Here is a tiny trained network, its code and every weight. The questions are about switching its units off for an input and a class, where a switched-off unit gives its printed mean instead of its output.

import numpy as np


def w(rows, s, z=0):
    codes = np.array(rows[::2]) - 128.0
    scale = np.full(codes.shape[1], s)
    scale[-1] = z or s
    return codes * scale


def norm(h):
    return h / np.sqrt((h * h).mean(-1, keepdims=True) + 1e-5)


def f(y):
    return y / 2 * (1 + np.tanh(0.7978845608 * (y + 0.044715 * y**3)))


def log_softmax(a):
    a = a - a.max(-1, keepdims=True)
    return a - np.log(np.exp(a).sum(-1, keepdims=True))


def net(x, mask):
    res = np.array(x, float).reshape(1, 5) / 4 @ E
    u = 0
    for l in range(4):
        y = f(norm(res) @ A[l][:, :-1].T + A[l][:, -1])
        res = res + np.where(mask[u : u + 3], y, B[l][:, -1]) @ B[l][:, :-1]
        u += 3
    return log_softmax(norm(res)[-1] @ U[:, :-1].T + U[:, -1])


A, B = {}, {}
E = w([
[118,137,113,135,103,111,125,114,147,128],'x0',
[144,132,126,125,130,139,101,133,158,126],'x1',
[134,88,133,112,134,127,131,116,138,159],'x2',
[136,205,253,177,98,205,206,139,215,232],'x3',
[221,216,162,93,129,2,183,227,132,172],'x4',
],0.0064)
A[0] = w([
[82,117,174,220,107,253,149,99,154,168,36],'0.n1',
[96,114,131,174,158,126,157,134,174,127,2],'0.n2',
[150,111,93,31,132,30,168,212,139,58,68],'0.n3',
],0.0048,0.0046)
B[0] = w([
[174,53,91,214,57,196,254,115,208,27,241],'0.n1',
[161,140,211,152,85,95,218,201,118,86,86],'0.n2',
[220,52,75,179,139,91,147,140,168,113,255],'0.n3',
],0.0054,0.0032)
A[1] = w([
[87,83,165,111,192,162,146,36,84,79,115],'1.n1',
[97,83,148,55,145,154,41,53,68,109,5],'1.n2',
[107,30,120,145,78,182,66,101,72,2,62],'1.n3',
],0.0042,0.0018)
B[1] = w([
[11,166,141,104,60,116,72,47,143,81,174],'1.n1',
[93,243,110,84,75,154,119,253,92,109,173],'1.n2',
[66,232,106,147,208,124,156,223,159,175,255],'1.n3',
],0.0052,0.0039)
A[2] = w([
[107,201,209,109,124,119,137,156,154,211,4],'2.n1',
[120,148,110,138,139,178,107,172,98,92,153],'2.n2',
[2,139,45,111,172,136,68,135,127,152,35],'2.n3',
],0.0079,0.0021)
B[2] = w([
[128,220,116,108,134,123,153,105,116,158,199],'2.n1',
[142,43,128,85,54,138,140,89,148,166,165],'2.n2',
[217,111,245,36,64,110,80,77,101,185,254],'2.n3',
],0.012,0.0066)
A[3] = w([
[65,135,174,79,104,95,110,133,124,112,118],'3.n1',
[159,93,3,96,165,47,89,178,105,71,253],'3.n2',
[21,112,138,230,118,235,146,31,159,73,101],'3.n3',
],0.0071,0.0013)
B[3] = w([
[217,168,142,40,127,175,140,87,184,42,149],'3.n1',
[70,46,163,240,206,108,65,190,35,96,255],'3.n2',
[72,44,2,105,118,166,145,183,195,8,239],'3.n3',
],0.0085,0.0061)
U = w([
[186,88,179,29,66,136,64,78,88,134,1],'0',
[134,84,128,205,198,74,78,202,47,126,161],'1',
[114,82,67,135,93,197,172,156,207,78,132],'2',
[167,253,122,132,144,119,177,145,130,200,241],'3',
],0.011,0.0006)

Each question gives the input, the list of numbers given to net, and the class t.
The units are the neurons (one row each of A and B). Each row of codes is followed by its name. A weight is (code - 128) times the scale printed after its matrix; where a second scale follows, it is the last column's (A, B and U).
mask holds one flag per neuron, layer by layer. A switched-off neuron (its flag False) gives its mean, the last column of its row in B, instead of its output. The means were averaged over made-up inputs and are rounded, as every weight is.
A unit's drop is (log p(t) with every unit on - log p(t) with that unit switched off) / (log p(t) with every unit on - log p(t) with every unit switched off).
The circuit of an input: a set's keep is (log p(t) with only the set's units on - log p(t) with every unit switched off) / (log p(t) with every unit on - log p(t) with every unit switched off). Starting from all 12 units, units are removed one at a time, each time the one whose removal leaves the highest keep (on an exact tie, the one counted first), for as long as the keep stays at least 0.8.
circuit, biggest first: the units of the circuit, biggest drop first
most important unit: the unit with the biggest drop
top k neurons: the k neurons with the biggest drops, biggest first
k most important neurons of layer l: the k neurons of layer l with the biggest drops, biggest first
drop of u: that unit's drop, to one decimal
input [8,7,-5,-1,7], class 1: most important unit	2.n3
input [-5,-5,8,7,0], class 2: top 3 neurons	[0.n1; 2.n3; 1.n3]
input [7,4,1,3,0], class 2: top 2 neurons	[2.n3; 0.n1]
input [-8,-3,8,8,-1], class 2: top 3 neurons	[0.n1; 2.n3; 3.n3]
input [-8,0,2,1,6], class 3: top 2 neurons	[2.n1; 3.n2]
input [-3,-5,-5,4,0], class 2: top 2 neurons	[0.n1; 2.n3]
input [-3,6,8,3,1], class 3: top 2 neurons	[2.n3; 3.n3]
input [8,4,6,4,0], class 2: top 2 neurons	[2.n3; 0.n1]
input [-8,1,2,0,5], class 1: top 2 neurons	[2.n3; 0.n3]
input [4,4,-5,1,0], class 2: top 2 neurons	[2.n3; 1.n3]
input [-3,5,4,5,1], class 3: 2 most important neurons of layer 2	[2.n1; 2.n3]
input [1,0,2,-3,1], class 1: drop of 0.n3	3.4
input [-2,7,-1,-1,1], class 1: drop of 2.n3	0.7
input [-6,-2,0,2,0], class 2: circuit, biggest first	[2.n3]
input [-7,-3,-4,1,-3], class 2: drop of 0.n1	3.9
